Below are the code and all the weights of a small trained network. Each question names an input and a class and asks about switching units off, where a switched-off unit gives its printed mean instead of its output.

import numpy as np


def w(rows, s, z=0):
    codes = np.array(rows[::2]) - 128.0
    scale = np.full(codes.shape[1], s)
    scale[-1] = z or s
    return codes * scale


def norm(h):
    return h / np.sqrt((h * h).mean(-1, keepdims=True) + 1e-5)


def f(y):
    return y / 2 * (1 + np.tanh(0.7978845608 * (y + 0.044715 * y**3)))


def log_softmax(a):
    a = a - a.max(-1, keepdims=True)
    return a - np.log(np.exp(a).sum(-1, keepdims=True))


def net(x, mask):
    res = np.array(x, float).reshape(1, 2) / 4 @ E
    u = 0
    for l in range(4):
        y = f(norm(res) @ A[l][:, :-1].T + A[l][:, -1])
        res = res + np.where(mask[u : u + 4], y, B[l][:, -1]) @ B[l][:, :-1]
        u += 4
    return log_softmax(norm(res)[-1] @ U[:, :-1].T + U[:, -1])


A, B = {}, {}
E = w([
[65,46,178,163,87,20,161,125,136],'x0',
[111,128,157,127,79,38,236,246,107],'x1',
],0.011)
A[0] = w([
[203,177,125,68,141,150,89,109,190,122],'L0N0',
[147,180,95,143,89,163,183,209,131,7],'L0N1',
[6,42,240,166,70,60,113,130,125,117],'L0N2',
[129,114,169,132,11,2,157,226,120,183],'L0N3',
],0.0099,0.0015)
B[0] = w([
[117,118,120,147,102,66,148,136,143,181],'L0N0',
[110,100,97,78,138,113,123,99,88,177],'L0N1',
[103,48,217,173,86,120,216,12,247,227],'L0N2',
[128,126,148,160,194,181,93,115,91,250],'L0N3',
],0.015,0.016)
A[1] = w([
[105,123,192,167,141,145,141,110,132,136],'L1N0',
[87,108,150,106,122,97,138,126,127,130],'L1N1',
[124,109,151,133,111,116,145,130,155,4],'L1N2',
[112,136,144,158,145,117,152,253,96,237],'L1N3',
],0.016,0.0019)
B[1] = w([
[99,144,108,134,81,75,182,251,168,249],'L1N0',
[79,100,90,87,160,143,158,82,206,161],'L1N1',
[144,59,103,124,176,141,71,103,64,167],'L1N2',
[149,163,164,127,137,244,50,112,225,138],'L1N3',
],0.012,0.011)
A[2] = w([
[141,136,121,235,28,106,106,117,165,20],'L2N0',
[106,36,254,200,118,138,174,143,173,245],'L2N1',
[152,159,86,60,98,125,160,190,109,121],'L2N2',
[107,154,136,124,144,69,137,170,95,19],'L2N3',
],0.0091,0.0011)
B[2] = w([
[182,203,202,173,128,137,131,79,146,169],'L2N0',
[23,107,63,253,41,176,255,89,220,250],'L2N1',
[67,61,155,176,39,98,133,185,88,142],'L2N2',
[138,169,158,137,133,41,148,127,97,126],'L2N3',
],0.0099,0.015)
A[3] = w([
[152,45,72,55,105,72,155,120,155,26],'L3N0',
[91,81,104,254,163,87,109,43,148,251],'L3N1',
[195,175,164,144,208,117,111,17,250,87],'L3N2',
[125,117,191,135,44,77,141,116,216,46],'L3N3',
],0.0088,0.0028)
B[3] = w([
[60,85,86,35,56,60,123,243,190,138],'L3N0',
[176,182,158,183,176,215,199,68,50,251],'L3N1',
[45,22,124,76,196,143,41,239,3,215],'L3N2',
[216,195,111,81,147,211,6,154,133,183],'L3N3',
],0.0069,0.015)
U = w([
[130,155,223,61,80,152,76,189,255,32],'0',
[98,88,94,83,59,20,145,156,134,137],'1',
[91,93,169,190,130,155,212,86,185,143],'2',
[130,106,139,102,177,170,66,135,65,149],'3',
[177,180,111,156,103,87,112,132,136,115],'4',
[181,119,168,64,145,89,120,121,213,6],'5',
],0.023,0.015)

Each question gives the input, the list of numbers given to net, and the class t.
The units are the neurons (one row each of A and B). Each row of codes is followed by its name. A weight is (code - 128) times the scale printed after its matrix; where a second scale follows, it is the last column's (A, B and U).
mask holds one flag per neuron, layer by layer. A switched-off neuron (its flag False) gives its mean, the last column of its row in B, instead of its output. The means were averaged over made-up inputs and are rounded, as every weight is.
A unit's drop is (log p(t) with every unit on - log p(t) with that unit switched off) / (log p(t) with every unit on - log p(t) with every unit switched off).
The circuit of an input: a set's keep is (log p(t) with only the set's units on - log p(t) with every unit switched off) / (log p(t) with every unit on - log p(t) with every unit switched off). Starting from the 12 units with the biggest drops (on a tie, the unit counted first), units are removed one at a time, each time the one whose removal leaves the highest keep (on an exact tie, the one counted first), for as long as the keep stays at least 0.8.
circuit, biggest first: the units of the circuit, biggest drop first
unit that matters most: the unit with the biggest drop
k most important neurons: the k neurons with the biggest drops, biggest first
k most important neurons of layer l: the k neurons of layer l with the biggest drops, biggest first
drop when u is switched off: that unit's drop, to one decimal
input [-2,1], class 1: unit that matters most	L0N3
input [-5,0], class 1: 2 most important neurons of layer 0	(L0N3 L0N2)
input [-7,5], class 1: 3 most important neurons	(L0N1 L0N3 L0N2)
input [-6,5], class 1: 4 most important neurons	(L0N1 L0N3 L0N2 L3N1)
input [0,-2], class 3: circuit, biggest first	(L0N2 L2N1)
input [-5,-1], class 4: circuit, biggest first	(L0N2 L0N3 L2N1 L3N2)
input [-8,-2], class 4: 2 most important neurons of layer 1	(L1N0 L1N1)
input [-5,3], class 1: 3 most important neurons of layer 0	(L0N1 L0N3 L0N2)
input [-7,-1], class 1: 3 most important neurons	(L0N3 L0N2 L0N0)
input [-2,2], class 3: 3 most important neurons	(L0N2 L1N0 L2N1)
input [-6,-3], class 3: 2 most important neurons	(L0N2 L1N0)
input [-6,0], class 1: 2 most important neurons	(L0N3 L0N2)
input [-3,-4], class 3: 3 most important neurons	(L0N2 L1N0 L2N1)
input [2,-6], class 3: 2 most important neurons	(L0N2 L2N1)
input [-6,2], class 1: 2 most important neurons	(L0N3 L0N1)
input [-6,-5], class 3: 3 most important neurons	(L0N2 L1N0 L2N1)
input [-7,-2], class 4: 3 most important neurons	(L0N2 L0N3 L2N2)
input [-4,-1], class 4: most important neuron of layer 1	(L1N3)
input [-4,2], class 1: drop when L0N3 is switched off	0.6
input [-7,1], class 1: drop when L0N2 is switched off	0.6
input [-7,7], class 3: drop when L2N1 is switched off	0.2
input [-8,-7], class 3: most important neuron of layer 2	(L2N1)
